What each symbol does to the points:
* | α δ χ ψ η
z240 | z758 z914 z784 z453 z594
z358 | z898 z495 z188 z37 z118
z548 | z734 z536 z549 z841 z904
z495 | z358 z737 z975 z188 z953
z118 | z633 z953 z358 z898 z37
z274 | z301 z271 z467 z891 z738
z737 | z495 z339 z974 z975 z242
z37 | z503 z188 z118 z633 z898
z668 | z817 z276 z861 z848 z755
z403 | z974 z841 z941 z689 z339
z853 | z337 z898 z503 z46 z500
z276 | z668 z802 z65 z861 z400
z394 | z365 z158 z252 z479 z348
z841 | z403 z549 z904 z941 z734
z848 | z741 z861 z755 z566 z817
z365 | z802 z394 z479 z396 z455
z727 | z16 z90 z839 z187 z181
z898 | z853 z358 z37 z503 z633
z784 | z453 z404 z318 z594 z240
z252 | z479 z16 z33 z348 z394
z181 | z158 z186 z727 z16 z187
z904 | z941 z714 z548 z734 z841
z455 | z541 z348 z365 z802 z396
z891 | z425 z467 z738 z177 z301
z33 | z348 z187 z158 z394 z252
z738 | z177 z537 z274 z301 z891
z355 | z502 z686 z544 z272 z664
z537 | z738 z705 z271 z274 z467
z549 | z841 z155 z714 z904 z548
z479 | z396 z252 z348 z455 z365
z339 | z737 z734 z403 z974 z689
z318 | z594 z425 z914 z240 z784
z541 | z400 z455 z802 z276 z65
z453 | z938 z784 z594 z977 z758
z467 | z891 z642 z537 z738 z274
z500 | z907 z633 z853 z337 z46
z938 | z155 z453 z977 z812 z402
z177 | z914 z738 z301 z404 z425
z90 | z727 z664 z502 z839 z186
z396 | z65 z479 z455 z541 z802
z242 | z953 z689 z737 z495 z975
z65 | z861 z396 z541 z400 z276
z741 | z271 z848 z566 z642 z705
z348 | z455 z33 z394 z365 z479
z271 | z274 z741 z642 z467 z537
z557 | z262 z46 z907 z450 z558
z914 | z240 z177 z404 z784 z318
z594 | z977 z318 z240 z758 z453
z812 | z714 z977 z402 z536 z155
z452 | z544 z450 z168 z987 z686
z817 | z705 z668 z848 z741 z566
z686 | z355 z262 z452 z544 z987
z734 | z339 z548 z841 z403 z941
z168 | z987 z558 z262 z686 z452
z689 | z242 z941 z339 z737 z974
z566 | z642 z755 z817 z705 z741
z503 | z46 z37 z633 z500 z853
z987 | z664 z168 z686 z355 z544
z502 | z839 z355 z272 z186 z90
z262 | z686 z557 z450 z452 z168
z425 | z318 z891 z177 z914 z404
z839 | z187 z502 z186 z181 z727
z642 | z467 z566 z705 z537 z271
z975 | z188 z974 z242 z953 z495
z402 | z536 z758 z938 z155 z812
z974 | z975 z403 z689 z242 z737
z188 | z37 z975 z953 z118 z358
z272 | z186 z544 z664 z90 z502
z16 | z252 z727 z187 z33 z158
z861 | z848 z65 z400 z755 z668
z186 | z181 z272 z90 z727 z839
z705 | z537 z817 z741 z271 z642
z450 | z452 z907 z558 z168 z262
z633 | z500 z118 z898 z853 z503
z400 | z755 z541 z276 z668 z861
z907 | z450 z500 z337 z558 z557
z714 | z904 z812 z536 z548 z549
z155 | z549 z938 z812 z714 z536
z758 | z402 z240 z453 z938 z977
z404 | z784 z301 z425 z318 z914
z544 | z272 z452 z987 z664 z355
z46 | z557 z503 z500 z907 z337
z755 | z566 z400 z668 z817 z848
z802 | z276 z365 z396 z65 z541
z158 | z394 z181 z16 z252 z33
z664 | z90 z987 z355 z502 z272
z941 | z689 z904 z734 z339 z403
z337 | z558 z853 z46 z557 z907
z187 | z33 z839 z181 z158 z16
z953 | z118 z242 z495 z358 z188
z977 | z812 z594 z758 z402 z938
z301 | z404 z274 z891 z425 z177
z536 | z548 z402 z155 z549 z714
z558 | z168 z337 z557 z262 z450

The rows follow the links: the fewer symbols apart two points are, the more alike their rows tend to be.

Point, then a row for it; each showing differs a little:
z46: -988	200	-208	-671	-525	503	-351	192	-192	-179	174	197	-31	82	-106	542	20	187	-475	-299	334	-326	280	-151	144	374	-383	-307	-17	517	-473	-84	364	192	283	-240	247	-576	-54	-27	358	-1012	174	-424	510	209	-503	406	375	-230
z594: 624	385	-82	58	611	-383	-7	6	62	357	-720	-416	33	-259	-34	-783	276	-231	694	177	-547	70	-264	684	67	-263	161	352	192	-171	482	155	-216	-166	85	66	297	516	210	422	98	754	418	119	-252	-373	628	-630	-254	213
z242: -96	813	-139	-680	-460	259	-133	170	-150	515	-834	-173	-286	150	-365	-98	355	-34	284	110	-165	-334	127	438	-38	159	116	-47	60	-405	99	-178	-194	150	353	-160	564	-635	552	350	354	-314	548	-954	-30	-531	660	-331	175	125
z566: 328	-385	-20	674	913	-443	197	-290	136	-391	374	-8	231	-538	327	-501	-151	-69	23	4	-57	368	-43	5	157	-317	-29	255	217	320	135	320	0	-212	-225	271	-576	975	-548	-80	-176	673	-280	1026	-159	291	-267	-88	-316	321
z502: -489	211	-84	184	-325	215	301	-598	-228	-139	330	476	-287	-395	-133	-202	54	247	-703	32	616	-177	747	-413	-189	139	249	-207	263	-479	-257	79	-280	323	-55	552	-889	-280	-344	-534	-92	-497	-426	-174	-215	-157	10	368	70	858
z276: 756	-392	289	863	193	-298	554	-433	127	48	244	113	-40	29	42	-300	-171	-37	-54	279	77	285	53	-369	-285	-271	501	139	-39	-744	208	38	-447	13	-420	432	-773	295	-134	-391	-564	702	-546	353	-594	-143	278	-1	-254	350
z802: 669	-640	527	806	-190	-168	538	-273	227	84	356	155	-7	383	82	154	-324	-31	-135	277	116	315	-43	-625	-292	-183	489	-32	-280	-767	54	-140	-390	-9	-475	222	-603	42	9	-482	-684	550	-639	197	-448	8	136	197	-146	-24
z938: 83	494	-365	-255	819	-309	-211	96	-35	5	-596	-383	113	-561	53	-794	272	-140	601	9	-497	18	-144	837	236	-187	-217	287	363	482	351	281	67	-206	223	-9	377	649	-33	586	426	362	619	251	64	-199	253	-585	-164	287
z358: -693	967	-445	-683	-136	358	-238	-110	-306	153	-513	52	-292	-480	-280	-383	446	62	-118	-4	108	-471	495	531	52	224	-102	-64	400	20	-72	123	-66	215	461	101	149	-471	111	203	514	-683	489	-697	132	-397	276	-133	203	572
z403: 44	327	11	-690	-373	146	-352	556	26	394	-591	-315	-37	513	-173	372	131	-110	486	-23	-456	-192	-385	363	82	144	-143	-37	-290	123	122	-259	135	-40	277	-514	1048	-447	582	448	307	-192	602	-618	211	-201	256	-283	156	-669
z861: 604	-330	160	817	426	-346	465	-514	110	-43	238	97	23	-293	91	-532	-96	-73	-63	255	80	311	104	-246	-158	-320	402	197	120	-532	158	186	-373	-34	-365	532	-815	562	-284	-284	-406	700	-485	529	-529	-70	178	-68	-306	562
z365: 451	-838	550	734	-355	-104	389	-109	196	-75	657	203	84	557	125	562	-452	72	-296	89	211	267	-129	-788	-204	-75	305	-131	-407	-514	-110	-212	-137	24	-471	69	-453	-65	-81	-503	-656	299	-689	256	-204	276	-231	403	-46	-367
z500: -1036	350	-342	-697	-409	505	-369	158	-231	-219	155	195	-80	-50	-99	432	68	187	-433	-293	370	-335	304	-54	137	380	-403	-297	22	544	-412	-19	362	193	326	-191	195	-536	-75	-37	405	-1020	223	-413	537	157	-437	333	326	-91
z544: -297	229	146	5	-748	371	288	-419	-190	185	161	408	-376	117	-248	85	31	157	-541	165	519	-201	585	-517	-315	241	431	-226	28	-868	-295	-186	-368	349	-75	365	-544	-749	90	-436	-164	-477	-329	-623	-288	-352	277	354	200	480
z974: 71	573	1	-665	-491	257	-202	309	-73	512	-790	-247	-166	388	-285	106	274	-100	427	113	-338	-269	-102	354	-74	125	17	-66	-116	-295	150	-252	-125	74	288	-318	804	-650	646	373	276	-224	532	-872	11	-477	552	-330	175	-264
z503: -1088	563	-412	-750	-198	461	-361	88	-286	-189	10	213	-108	-369	-138	81	232	190	-378	-273	299	-386	425	174	178	295	-421	-229	247	525	-346	56	323	171	384	-81	134	-415	-128	68	548	-1026	301	-398	499	81	-313	213	286	205
z188: -591	994	-369	-701	-199	359	-173	-64	-290	228	-645	29	-297	-336	-309	-407	452	47	19	-6	55	-458	433	483	11	228	-49	-50	408	-138	-85	58	-152	191	424	59	228	-473	172	247	533	-538	525	-737	40	-477	446	-190	191	561

Each walk starts at a row. The symbols on each line, taken left to right, move it on to the next point.
Each answer is a row, close to the row of the point it stands for.
new walk
-665	40	13	-482	-860	544	-176	246	-97	-10	264	255	-67	455	-121	773	-132	210	-483	-172	379	-299	142	-388	-36	358	-195	-434	-204	80	-417	-274	194	204	166	-244	229	-820	181	-173	114	-876	6	-588	358	160	-340	460	371	-404
δ δ δ χ χ ψ	-972	861	-492	-757	-99	347	-292	-74	-348	-7	-282	150	-226	-537	-224	-246	412	129	-240	-157	228	-438	501	435	154	270	-250	-79	434	303	-221	134	98	179	423	93	96	-421	-70	148	591	-891	390	-507	307	-230	6	-14	226	546
χ η χ α α χ δ	-1042	750	-469	-752	-148	345	-318	-40	-312	-122	-183	129	-149	-514	-177	-180	314	147	-289	-198	257	-405	511	335	154	280	-316	-129	356	393	-249	147	215	194	429	16	128	-362	-111	127	621	-905	365	-447	343	-130	-124	72	243	456
new walk
410	-291	4	704	778	-458	315	-418	82	-239	272	20	114	-492	217	-688	-66	-71	-13	77	5	327	126	-31	-22	-312	126	246	203	-28	147	310	-183	-124	-280	436	-746	877	-477	-210	-265	668	-356	838	-334	103	-25	-86	-354	572
δ δ δ α χ χ η η	736	-497	381	877	-11	-252	509	-372	185	83	247	132	-54	110	86	-201	-266	-40	-61	279	62	303	-35	-467	-276	-263	536	87	-127	-832	166	-15	-448	14	-461	376	-744	227	-25	-404	-622	685	-604	278	-541	-69	242	40	-232	283
η ψ η α χ α η ψ δ	313	-480	-29	588	897	-438	131	-177	193	-421	442	-42	268	-484	335	-445	-132	-90	35	-34	-114	352	-128	27	162	-349	-105	256	162	455	133	307	118	-219	-243	178	-405	1007	-492	-13	-181	649	-271	1018	-74	343	-353	-93	-309	159
new walk
-352	20	209	-308	-1028	500	45	69	-120	146	135	327	-254	602	-203	726	-100	161	-436	-30	392	-270	210	-503	-197	335	107	-392	-305	-467	-318	-357	-49	253	30	-121	11	-1001	253	-323	-74	-738	-175	-745	71	-25	9	437	373	-260
ψ α χ ψ α χ δ η δ	-246	173	162	-45	-951	452	245	-223	-129	291	91	335	-322	421	-302	408	-15	132	-469	176	443	-227	431	-540	-308	282	376	-297	-144	-835	-249	-298	-250	340	-30	188	-274	-892	223	-404	-171	-579	-291	-763	-189	-260	174	364	262	192
δ η η χ ψ χ ψ	-225	190	196	-20	-872	393	295	-328	-162	222	83	369	-322	243	-280	249	18	143	-530	137	513	-246	496	-507	-309	215	376	-276	-47	-867	-242	-238	-336	349	-48	266	-390	-858	158	-483	-144	-545	-312	-700	-256	-324	286	363	234	349
new walk
462	-308	47	755	647	-437	386	-473	130	-171	299	34	118	-478	176	-644	-129	-64	-2	132	57	327	111	-55	-56	-372	218	225	246	-185	179	284	-255	-111	-315	479	-794	773	-398	-240	-332	735	-396	749	-405	36	38	-87	-334	589
χ η η α δ δ α δ χ	672	-343	225	877	309	-348	522	-470	150	21	229	98	-37	-122	92	-444	-134	-83	-30	262	91	329	100	-315	-233	-299	461	179	65	-648	198	102	-436	34	-435	509	-840	415	-224	-312	-529	702	-529	453	-568	-100	266	-22	-306	467
δ α ψ ψ δ η	559	-271	94	813	539	-407	450	-519	121	-121	246	59	36	-424	137	-638	-91	-77	-56	197	49	331	115	-112	-87	-314	336	216	214	-342	163	237	-349	-76	-330	513	-842	625	-366	-268	-400	742	-451	593	-492	-38	135	-102	-320	606
new walk
323	-497	-20	555	890	-459	67	-63	187	-417	427	-114	310	-378	358	-311	-181	-86	106	-87	-145	422	-268	77	164	-308	-127	254	125	588	134	264	183	-288	-232	99	-343	986	-467	12	-182	657	-212	1017	-16	377	-457	-99	-323	6
δ η ψ η χ χ α	391	-649	30	511	772	-442	-24	121	227	-395	440	-150	389	-137	365	-78	-250	-142	243	-107	-273	431	-430	55	219	-303	-246	230	-85	677	122	181	229	-324	-190	-104	-77	928	-342	73	-179	664	-169	1002	129	492	-487	-31	-311	-354
η χ ψ ψ δ α ψ	935	-560	353	404	334	-387	3	397	341	111	-116	-402	297	458	187	154	-222	-201	637	105	-567	335	-771	74	64	-293	25	197	-362	63	355	-130	33	-321	-222	-395	450	480	252	244	-310	922	35	424	-98	166	77	-260	-209	-806
new walk
-569	90	-111	182	-207	219	233	-611	-202	-209	460	455	-243	-484	-81	-198	17	198	-760	-11	635	-150	739	-421	-179	119	172	-119	301	-348	-303	121	-178	265	-76	580	-929	-223	-412	-514	-92	-480	-412	-69	-178	-68	-100	410	88	842
η δ α η ψ δ ψ	-614	-154	-110	258	0	174	194	-483	-140	-442	768	466	-28	-418	87	-24	-147	178	-770	-135	625	-9	562	-449	-49	116	-43	-175	265	76	-402	190	54	168	-97	422	-889	18	-578	-549	-93	-503	-518	269	13	257	-509	489	51	571
ψ δ δ ψ η	-647	-37	-153	213	-52	177	168	-498	-152	-370	633	488	-130	-438	29	-145	-28	243	-798	-105	639	-51	651	-440	-68	106	66	-161	279	-8	-391	129	-3	223	-93	532	-897	3	-564	-538	-59	-505	-468	195	2	171	-377	457	95	666
new walk
627	-785	488	813	-357	-101	437	-156	220	17	559	164	3	588	124	412	-393	5	-227	143	171	315	-163	-783	-277	-93	379	-102	-403	-598	-82	-200	-206	3	-502	93	-503	7	-51	-460	-656	359	-685	226	-346	162	-108	342	-109	-272
ψ α η δ δ δ	197	-872	456	624	-340	7	280	-86	150	-192	784	284	142	455	195	608	-435	113	-464	-12	300	269	-108	-834	-126	-3	149	-169	-368	-185	-199	-175	18	-14	-407	-11	-479	-34	-178	-508	-527	61	-663	367	-41	418	-501	511	-39	-396
α η δ δ η ψ η χ	367	-864	495	623	-359	-29	293	-71	202	-147	730	247	129	554	174	645	-459	100	-361	7	238	238	-167	-833	-245	-58	208	-188	-424	-332	-174	-176	-44	-16	-459	37	-427	-32	-106	-502	-593	182	-674	345	-151	371	-298	408	-64	-430
new walk
-375	219	-44	94	-540	310	309	-566	-204	42	188	434	-319	-159	-197	-108	71	169	-638	131	569	-217	726	-468	-287	141	377	-204	192	-759	-254	-35	-405	344	-91	487	-714	-557	-144	-538	-135	-481	-368	-412	-298	-277	196	352	143	735
α α δ η ψ ψ	-554	-416	-15	333	-31	104	141	-338	-85	-553	901	447	74	-239	162	219	-210	226	-795	-159	581	79	340	-567	1	102	-109	-210	78	235	-379	104	184	107	-186	300	-803	71	-612	-515	-153	-418	-564	435	136	388	-695	530	68	240
δ η ψ η ψ	-219	-771	198	447	-130	71	168	-113	113	-431	917	368	147	121	197	548	-375	205	-638	-114	452	178	82	-729	-44	77	-59	-228	-206	138	-368	-2	229	40	-284	48	-590	78	-436	-503	-323	-234	-657	451	145	501	-721	625	69	-205
new walk
-870	161	-130	-601	-636	491	-304	249	-218	-126	230	200	-57	233	-82	695	-17	230	-495	-259	332	-348	170	-223	76	418	-325	-377	-65	372	-398	-190	347	223	243	-273	275	-679	6	-59	265	-1027	103	-446	477	196	-448	424	336	-316
χ η χ α α χ δ	-776	60	-44	-604	-760	509	-235	227	-163	-85	227	216	-81	331	-96	753	-80	167	-446	-214	353	-300	166	-317	68	383	-247	-365	-219	211	-375	-235	285	209	194	-288	267	-735	86	-140	189	-928	65	-485	422	152	-413	466	388	-385
ψ α χ ψ α χ δ η δ	-477	12	188	-327	-979	508	-46	140	-140	90	194	236	-191	620	-202	780	-85	153	-423	-48	360	-267	164	-462	-125	370	77	-380	-301	-299	-357	-345	23	229	35	-157	140	-973	307	-216	-52	-821	-101	-733	189	49	-130	449	364	-381
new walk
777	251	-54	122	526	-380	46	76	130	339	-706	-425	1	-141	-67	-656	181	-241	729	230	-555	149	-314	629	-14	-244	204	348	104	-215	490	110	-281	-174	20	7	317	443	234	437	45	846	347	124	-315	-395	699	-669	-259	139
ψ α η δ α χ δ α η	0	505	-429	-322	844	-262	-314	147	-44	-36	-544	-342	120	-590	48	-658	319	-171	533	-56	-462	-28	-181	832	234	-157	-278	316	371	635	293	297	205	-205	308	-119	428	590	-51	571	445	277	595	317	143	-138	169	-531	-145	203
χ α α α ψ α	107	495	9	-683	-462	210	-248	429	-36	491	-772	-266	-143	495	-275	227	252	-111	453	93	-384	-268	-205	363	-5	190	6	-68	-165	-213	129	-250	-27	21	272	-415	866	-596	656	396	280	-201	560	-805	117	-360	513	-341	164	-417
